Below are the code and all the weights of a small trained network. Each question names an input and a target symbol and asks about switching units off, where a switched-off unit gives its printed mean instead of its output.

import numpy as np


def w(rows, s, z=0):
    codes = np.array(rows[::2]) - 128.0
    scale = np.full(codes.shape[1], s)
    scale[-1] = z or s
    return codes * scale


def f(y):
    return np.maximum(y, 0)


def softmax(a):
    e = np.exp(a - a.max(-1, keepdims=True))
    return e / e.sum(-1, keepdims=True)


def log_softmax(a):
    a = a - a.max(-1, keepdims=True)
    return a - np.log(np.exp(a).sum(-1, keepdims=True))


def net(x, mask):
    ids = ['ΔΨγεζηλμπσφω'.index(c) for c in x.split()]
    T = len(ids)
    res = E[ids] + P[:T]
    u = 0
    for l in range(3):
        q, k, v = (res @ M[l].T for M in (Q, K, V))
        z = softmax(np.where(np.tri(T) > 0, q @ k.T / 3**0.5, -1e9)) @ v
        res = res + np.where(mask[u], z, O[l][:, -1]) @ O[l][:, :-1]
        u += 1
        y = f(res @ A[l][:, :-1].T + A[l][:, -1])
        res = res + np.where(mask[u : u + 4], y, B[l][:, -1]) @ B[l][:, :-1]
        u += 4
    return log_softmax(res[-1] @ U[:, :-1].T + U[:, -1])


Q, K, V, O, A, B = {}, {}, {}, {}, {}, {}
E = w([
[133,19,77,154,138,161,187,126,117],'Δ',
[170,82,146,142,55,96,129,134,57],'Ψ',
[76,77,165,135,24,127,160,111,176],'γ',
[74,78,136,61,149,37,192,151,123],'ε',
[69,123,200,136,139,171,160,44,75],'ζ',
[184,125,76,33,68,126,133,180,55],'η',
[127,57,193,138,157,155,72,88,159],'λ',
[177,28,138,107,2,185,96,73,91],'μ',
[203,111,182,111,7,128,191,186,132],'π',
[168,124,114,73,49,164,104,109,103],'σ',
[107,167,143,56,16,107,129,92,112],'φ',
[114,33,115,26,45,158,111,151,66],'ω',
],0.0081)
P = w([
[127,184,79,94,41,125,83,58,167],'0',
[145,50,176,76,53,110,163,168,111],'1',
[129,36,173,95,65,108,156,168,105],'2',
[137,37,177,101,81,103,155,182,102],'3',
[132,26,177,94,94,107,163,161,95],'4',
[120,30,183,109,108,113,164,151,110],'5',
[120,38,186,111,123,112,174,141,113],'6',
[113,1,193,113,133,97,179,159,96],'7',
[102,13,200,118,145,107,175,143,118],'8',
[107,9,189,100,162,109,176,144,101],'9',
[96,2,194,92,181,116,179,140,119],'10',
[102,21,197,108,195,113,184,149,131],'11',
[86,3,201,84,207,118,177,147,112],'12',
],0.0057)
Q[0] = w([
[152,201,85,193,153,128,72,140,144],'L0H1',
[99,60,203,110,127,129,190,119,109],'L0H1',
[114,254,65,132,171,134,93,140,187],'L0H1',
],0.1)
K[0] = w([
[187,95,232,61,161,130,144,254,73],'L0H1',
[97,133,110,112,106,118,108,105,140],'L0H1',
[92,13,252,102,144,148,177,202,109],'L0H1',
],0.08)
V[0] = w([
[166,202,134,89,147,198,195,122,230],'L0H1',
[118,191,11,185,170,106,124,71,145],'L0H1',
[214,130,182,196,113,73,162,89,63],'L0H1',
],0.012)
O[0] = w([
[188,174,96,148,6,162,51,203,229,121],'L0H1',
[190,170,11,115,152,155,163,53,189,1],'L0H1',
[95,67,120,144,254,39,93,77,97,87],'L0H1',
],0.0053,0.0021)
A[0] = w([
[159,254,162,186,208,113,78,186,103,41],'L0N1',
[161,190,110,228,161,156,134,169,105,112],'L0N2',
[163,188,96,167,186,144,138,154,144,73],'L0N3',
[115,232,100,204,226,107,95,214,139,5],'L0N4',
],0.052,0.0029)
B[0] = w([
[97,132,128,131,126,124,149,149,114,128],'L0N1',
[127,111,130,146,2,108,133,150,133,128],'L0N2',
[171,101,111,83,128,109,68,131,181,128],'L0N3',
[139,157,76,98,124,155,193,115,98,128],'L0N4',
],0.041)
Q[1] = w([
[121,246,85,210,255,101,64,126,195],'L1H1',
[106,111,99,139,109,107,134,168,110],'L1H1',
[148,22,177,9,57,140,147,139,111],'L1H1',
],0.047)
K[1] = w([
[134,136,138,141,4,104,112,143,134],'L1H1',
[135,116,120,142,148,117,132,123,114],'L1H1',
[85,114,139,162,248,120,145,133,141],'L1H1',
],0.037)
V[1] = w([
[155,152,190,184,138,250,70,140,99],'L1H1',
[183,60,117,103,164,96,23,154,238],'L1H1',
[109,189,224,56,156,67,50,115,143],'L1H1',
],0.012)
O[1] = w([
[110,137,171,122,168,147,32,211,151,6],'L1H1',
[173,119,136,150,97,1,55,88,128,100],'L1H1',
[87,148,102,209,50,117,115,149,24,79],'L1H1',
],0.0097,0.0024)
A[1] = w([
[151,203,93,175,176,111,121,140,147,24],'L1N1',
[164,254,78,171,205,97,127,156,136,28],'L1N2',
[156,233,92,192,202,118,134,148,152,3],'L1N3',
[146,234,75,186,209,94,130,165,118,58],'L1N4',
],0.049,0.0048)
B[1] = w([
[166,23,221,108,5,107,213,104,30,128],'L1N1',
[130,48,89,138,22,146,168,45,126,128],'L1N2',
[168,111,102,80,182,172,94,187,133,128],'L1N3',
[29,78,199,89,116,63,212,219,46,128],'L1N4',
],0.011)
Q[2] = w([
[136,90,139,99,81,121,144,135,146],'L2H1',
[148,255,71,176,163,115,106,127,152],'L2H1',
[130,165,132,122,144,124,107,145,114],'L2H1',
],0.082)
K[2] = w([
[127,174,103,138,141,151,119,102,155],'L2H1',
[137,1,221,127,137,113,178,174,86],'L2H1',
[123,107,138,143,137,132,159,146,109],'L2H1',
],0.069)
V[2] = w([
[176,63,92,91,118,94,186,216,119],'L2H1',
[200,129,93,99,139,165,72,128,76],'L2H1',
[120,4,140,172,121,147,103,115,156],'L2H1',
],0.021)
O[2] = w([
[54,21,185,70,119,98,106,117,165,1],'L2H1',
[156,124,106,42,149,148,90,132,41,188],'L2H1',
[186,160,254,111,168,135,142,121,97,220],'L2H1',
],0.0087,0.0028)
A[2] = w([
[168,182,1,184,137,162,105,154,172,77],'L2N1',
[126,120,153,181,145,73,37,116,108,2],'L2N2',
[212,243,89,182,193,126,160,172,112,40],'L2N3',
[223,138,185,138,181,142,146,128,55,11],'L2N4',
],0.0092,0.0068)
B[2] = w([
[61,187,143,136,239,100,119,105,140,182],'L2N1',
[137,135,108,86,115,136,170,134,128,168],'L2N2',
[144,10,133,157,139,182,109,126,122,234],'L2N3',
[60,184,126,110,90,111,88,72,174,255],'L2N4',
],0.011,0.0098)
U = w([
[183,106,169,62,208,115,147,124,218,129],'Δ',
[162,115,126,190,199,128,138,156,93,117],'Ψ',
[85,115,129,179,74,133,138,152,223,29],'γ',
[139,113,94,163,110,100,234,66,62,132],'ε',
[52,134,172,132,162,219,144,249,87,124],'ζ',
[226,175,41,79,135,151,134,198,90,197],'η',
[125,99,184,200,138,19,1,182,108,225],'λ',
[159,133,120,145,100,193,68,96,149,87],'μ',
[220,202,147,187,83,146,179,233,188,226],'π',
[113,189,82,129,158,105,112,174,163,144],'σ',
[79,214,160,83,117,119,132,113,122,59],'φ',
[72,72,58,66,131,137,85,151,107,2],'ω',
],0.004,0.0054)

Each question gives the input, a string of symbols that net reads in full, and the target symbol t.
The units are the heads (3 rows each of Q, K, V and O) and the neurons (one row each of A and B). Each row of codes is followed by its name. A weight is (code - 128) times the scale printed after its matrix; where a second scale follows, it is the last column's (O, A, B and U).
mask holds one flag per unit, layer by layer, with each layer's heads first. A switched-off unit (its flag False) gives its mean, the last column of its rows in O or B, instead of its output. The means were averaged over made-up inputs and are rounded, as every weight is.
A unit's drop is (log p(t) with every unit on - log p(t) with that unit switched off) / (log p(t) with every unit on - log p(t) with every unit switched off).
The circuit of an input: a set's keep is (log p(t) with only the set's units on - log p(t) with every unit switched off) / (log p(t) with every unit on - log p(t) with every unit switched off). Starting from the 12 units with the biggest drops (on a tie, the unit counted first), units are removed one at a time, each time the one whose removal leaves the highest keep (on an exact tie, the one counted first), for as long as the keep stays at least 0.8.
circuit, biggest first: the units of the circuit, biggest drop first
most important unit: the unit with the biggest drop
top k neurons: the k neurons with the biggest drops, biggest first
top k neurons in layer l: the k neurons of layer l with the biggest drops, biggest first
drop when u is switched off: that unit's drop, to one decimal
input γ λ ε μ ω ε Ψ ε φ, target ε: circuit, biggest first	[L1H1]
input π σ σ, target λ: circuit, biggest first	[L0H1; L1H1]
input φ φ ζ σ π ε η σ λ σ Ψ σ, target σ: circuit, biggest first	[L2H1; L2N1; L0H1]
input σ η ε Ψ ζ ζ γ η, target η: circuit, biggest first	[L2H1; L2N4]
input ζ π μ, target ζ: top 2 neurons	[L2N1; L2N3]
input μ λ π Δ π φ π π γ ε σ ω ε, target φ: circuit, biggest first	[L2H1; L2N4; L2N3]
input ζ Ψ π, target Ψ: circuit, biggest first	[L2H1; L2N3; L2N1; L0H1]
input σ ε Δ π, target η: circuit, biggest first	[L2H1; L2N4; L0H1]
input Δ μ μ Ψ Δ σ, target Δ: circuit, biggest first	[L1H1; L2H1]
input λ μ λ ε σ φ λ λ ω μ σ, target μ: circuit, biggest first	[L2H1; L2N3; L2N4; L1H1]
input Δ λ φ Ψ Δ η, target Δ: circuit, biggest first	[L1H1; L2H1]
input ω ζ η ζ σ ζ λ ε ω φ Δ λ λ, target ζ: top 2 neurons in layer 2	[L2N4; L2N2]
input λ σ π ε π μ η Δ γ σ μ μ ω, target μ: top 3 neurons	[L2N4; L2N3; L2N1]
input π ζ μ φ γ μ ε ε λ φ ω γ γ, target λ: circuit, biggest first	[L1H1]
input λ φ λ φ φ, target λ: top 2 neurons in layer 2	[L2N3; L2N4]
input φ μ μ η π γ φ μ ω γ, target σ: top 2 neurons	[L2N1; L2N3]
input μ λ Ψ ω γ ω Ψ ζ, target φ: top 2 neurons	[L2N4; L2N3]
input π φ σ σ λ Δ, target λ: circuit, biggest first	[L0H1; L2H1]
input π φ η φ ω π π η Δ η, target λ: circuit, biggest first	[L0H1; L2H1]
input ω π σ μ φ η ω σ η, target ζ: most important unit	L0H1
input Δ η μ ω λ Δ γ λ η π, target λ: drop when L1H1 is switched off	1.1
input ε ω μ ε γ π, target ε: drop when L1H1 is switched off	1.0
input σ ω π π σ π Δ φ φ, target η: drop when L2N3 is switched off	0.1
input λ σ Δ φ φ π, target μ: top 2 neurons in layer 2	[L2N3; L2N4]
